Below are the code and all the weights of a small trained network. Each question names an input and a target symbol and asks about switching units off, where a switched-off unit gives its printed mean instead of its output.

import numpy as np


def w(rows, s, z=0):
    codes = np.array(rows[::2]) - 128.0
    scale = np.full(codes.shape[1], s)
    scale[-1] = z or s
    return codes * scale


def norm(h):
    return h / np.sqrt((h * h).mean(-1, keepdims=True) + 1e-5)


def f(y):
    return np.maximum(y, 0)


def softmax(a):
    e = np.exp(a - a.max(-1, keepdims=True))
    return e / e.sum(-1, keepdims=True)


def log_softmax(a):
    a = a - a.max(-1, keepdims=True)
    return a - np.log(np.exp(a).sum(-1, keepdims=True))


def net(x, mask):
    ids = ['ΓΛΞΠΨδετ'.index(c) for c in x.split()]
    T = len(ids)
    res = E[ids] + P[:T]
    u = 0
    for l in range(2):
        q, k, v = (norm(res) @ M[l].T for M in (Q, K, V))
        z = softmax(np.where(np.tri(T) > 0, q @ k.T / 3**0.5, -1e9)) @ v
        res = res + np.where(mask[u], z, O[l][:, -1]) @ O[l][:, :-1]
        u += 1
        y = f(norm(res) @ A[l][:, :-1].T + A[l][:, -1])
        res = res + np.where(mask[u : u + 4], y, B[l][:, -1]) @ B[l][:, :-1]
        u += 4
    return log_softmax(norm(res)[-1] @ U[:, :-1].T + U[:, -1])


Q, K, V, O, A, B = {}, {}, {}, {}, {}, {}
E = w([
[7,170,177,250,38],'Γ',
[192,191,106,154,109],'Λ',
[110,154,213,105,36],'Ξ',
[110,102,108,62,185],'Π',
[124,162,124,131,125],'Ψ',
[228,201,135,141,141],'δ',
[97,128,120,134,116],'ε',
[135,149,111,134,107],'τ',
],0.018)
P = w([
[135,3,93,136,60],'0',
[1,84,147,53,94],'1',
[46,79,120,33,95],'2',
[95,110,128,36,104],'3',
[111,113,127,31,111],'4',
[126,107,118,38,96],'5',
[146,118,118,41,96],'6',
[163,122,122,50,90],'7',
[179,116,111,60,88],'8',
[168,130,109,66,83],'9',
],0.0085)
Q[0] = w([
[136,115,248,173,191],'0.h0',
[200,188,2,47,86],'0.h0',
[83,207,107,208,85],'0.h0',
],0.0085)
K[0] = w([
[113,249,127,138,121],'0.h0',
[172,64,90,201,124],'0.h0',
[172,120,127,112,20],'0.h0',
],0.013)
V[0] = w([
[128,160,177,153,37],'0.h0',
[139,116,231,51,153],'0.h0',
[147,236,229,255,119],'0.h0',
],0.0073)
O[0] = w([
[25,210,100,8,60,253],'0.h0',
[236,174,114,40,3,80],'0.h0',
[53,7,71,187,18,52],'0.h0',
],0.0052,0.0047)
A[0] = w([
[174,188,179,79,110,3],'0.n0',
[94,167,207,81,122,146],'0.n1',
[139,1,198,182,182,57],'0.n2',
[181,108,160,81,111,30],'0.n3',
],0.0098,0.0024)
B[0] = w([
[2,27,78,140,73,192],'0.n0',
[224,168,75,187,53,255],'0.n1',
[142,59,124,82,62,130],'0.n2',
[74,189,153,127,98,150],'0.n3',
],0.0075,0.0067)
Q[1] = w([
[133,209,34,131,96],'1.h0',
[175,129,3,150,120],'1.h0',
[97,144,163,183,98],'1.h0',
],0.014)
K[1] = w([
[167,8,66,235,134],'1.h0',
[206,28,42,235,228],'1.h0',
[2,135,220,234,32],'1.h0',
],0.0084)
V[1] = w([
[3,102,71,126,150],'1.h0',
[146,97,144,44,116],'1.h0',
[168,47,116,168,66],'1.h0',
],0.013)
O[1] = w([
[204,200,166,184,125,244],'1.h0',
[148,144,234,110,107,83],'1.h0',
[184,1,189,160,114,133],'1.h0',
],0.009,0.011)
A[1] = w([
[130,174,108,167,104,86],'1.n0',
[171,9,89,134,124,58],'1.n1',
[111,155,167,70,165,86],'1.n2',
[226,66,82,192,128,5],'1.n3',
],0.013,0.0015)
B[1] = w([
[133,63,177,146,66,254],'1.n0',
[201,162,113,150,171,149],'1.n1',
[111,103,170,20,249,154],'1.n2',
[25,146,149,114,142,183],'1.n3',
],0.012,0.0085)
U = w([
[4,92,172,158,131,134],'Γ',
[115,107,115,189,203,161],'Λ',
[212,102,122,50,43,1],'Ξ',
[112,130,150,81,165,223],'Π',
[99,124,45,112,128,108],'Ψ',
[183,42,87,131,136,187],'δ',
[192,92,217,155,157,84],'ε',
[205,187,111,160,134,115],'τ',
],0.012,0.004)

Each question gives the input, a string of symbols that net reads in full, and the target symbol t.
The units are the heads (3 rows each of Q, K, V and O) and the neurons (one row each of A and B). Each row of codes is followed by its name. A weight is (code - 128) times the scale printed after its matrix; where a second scale follows, it is the last column's (O, A, B and U).
mask holds one flag per unit, layer by layer, with each layer's heads first. A switched-off unit (its flag False) gives its mean, the last column of its rows in O or B, instead of its output. The means were averaged over made-up inputs and are rounded, as every weight is.
A unit's drop is (log p(t) with every unit on - log p(t) with that unit switched off) / (log p(t) with every unit on - log p(t) with every unit switched off).
The circuit of an input: a set's keep is (log p(t) with only the set's units on - log p(t) with every unit switched off) / (log p(t) with every unit on - log p(t) with every unit switched off). Starting from all 10 units, units are removed one at a time, each time the one whose removal leaves the highest keep (on an exact tie, the one counted first), for as long as the keep stays at least 0.8.
units of the circuit, in order: the units of the circuit, biggest drop first
unit that matters most: the unit with the biggest drop
top k neurons: the k neurons with the biggest drops, biggest first
top k neurons in layer l: the k neurons of layer l with the biggest drops, biggest first
input ε δ Γ Γ Λ τ δ τ τ, target ε: units of the circuit, in order : 0.n2, 1.h0, 0.h0
input ε Γ ε δ ε, target ε: units of the circuit, in order : 1.h0
input Γ Ξ Γ Ψ Λ Γ τ Γ Λ, target Γ: units of the circuit, in order : 1.n3, 1.h0
input Λ Λ Ξ τ Ξ Γ τ Π ε δ, target Λ: top 3 neurons : 1.n1, 1.n3, 0.n0
input δ δ τ, target δ: units of the circuit, in order : 1.h0, 1.n1, 0.h0
input Ψ Γ ε Γ Γ τ Π Ψ, target Ψ: units of the circuit, in order : 1.h0, 0.n0, 0.h0
input δ ε Γ Π ε, target δ: units of the circuit, in order : 1.h0, 1.n1, 0.n0
input Γ Ξ ε Γ δ Ψ Π ε, target Γ: top 2 neurons : 1.n3, 0.n0
input Ψ Γ δ τ Γ Γ δ Γ Λ, target Ψ: units of the circuit, in order : 0.n0, 1.h0, 0.h0
input Λ τ ε, target Λ: top 3 neurons : 1.n1, 1.n3, 0.n1
input δ Γ Ξ Γ τ Ψ Γ τ Γ τ, target δ: units of the circuit, in order : 1.h0, 1.n1
input Γ Ψ Λ δ Λ Γ Ψ ε, target Γ: units of the circuit, in order : 1.h0, 1.n3
input Ξ τ ε, target Ξ: top 2 neurons in layer 1 : 1.n3, 1.n0
input Ξ Γ ε, target Ξ: units of the circuit, in order : 0.h0, 1.n3
input Λ Ξ δ ε Γ τ Γ δ τ, target Λ: units of the circuit, in order : 1.h0, 0.h0, 1.n1, 1.n3
input Γ Γ ε Γ Γ ε δ δ, target Γ: top 3 neurons : 1.n3, 0.n0, 0.n1
input τ Γ Γ Γ τ, target τ: units of the circuit, in order : 0.n1, 0.h0
input ε Π δ, target ε: top neuron : 0.n2
input Π Γ Γ Γ τ τ ε τ Λ, target Π: top 2 neurons : 1.n2, 0.n1
input Λ Γ Λ Λ, target Λ: top 2 neurons : 1.n1, 1.n3
input Ψ Ψ Γ τ Γ Π τ, target Ψ: unit that matters most : 0.h0
input Λ Γ Ψ, target Λ: top 3 neurons in layer 1 : 1.n1, 1.n3, 1.n0
input τ δ δ Ψ, target τ: top 2 neurons in layer 0 : 0.n1, 0.n0
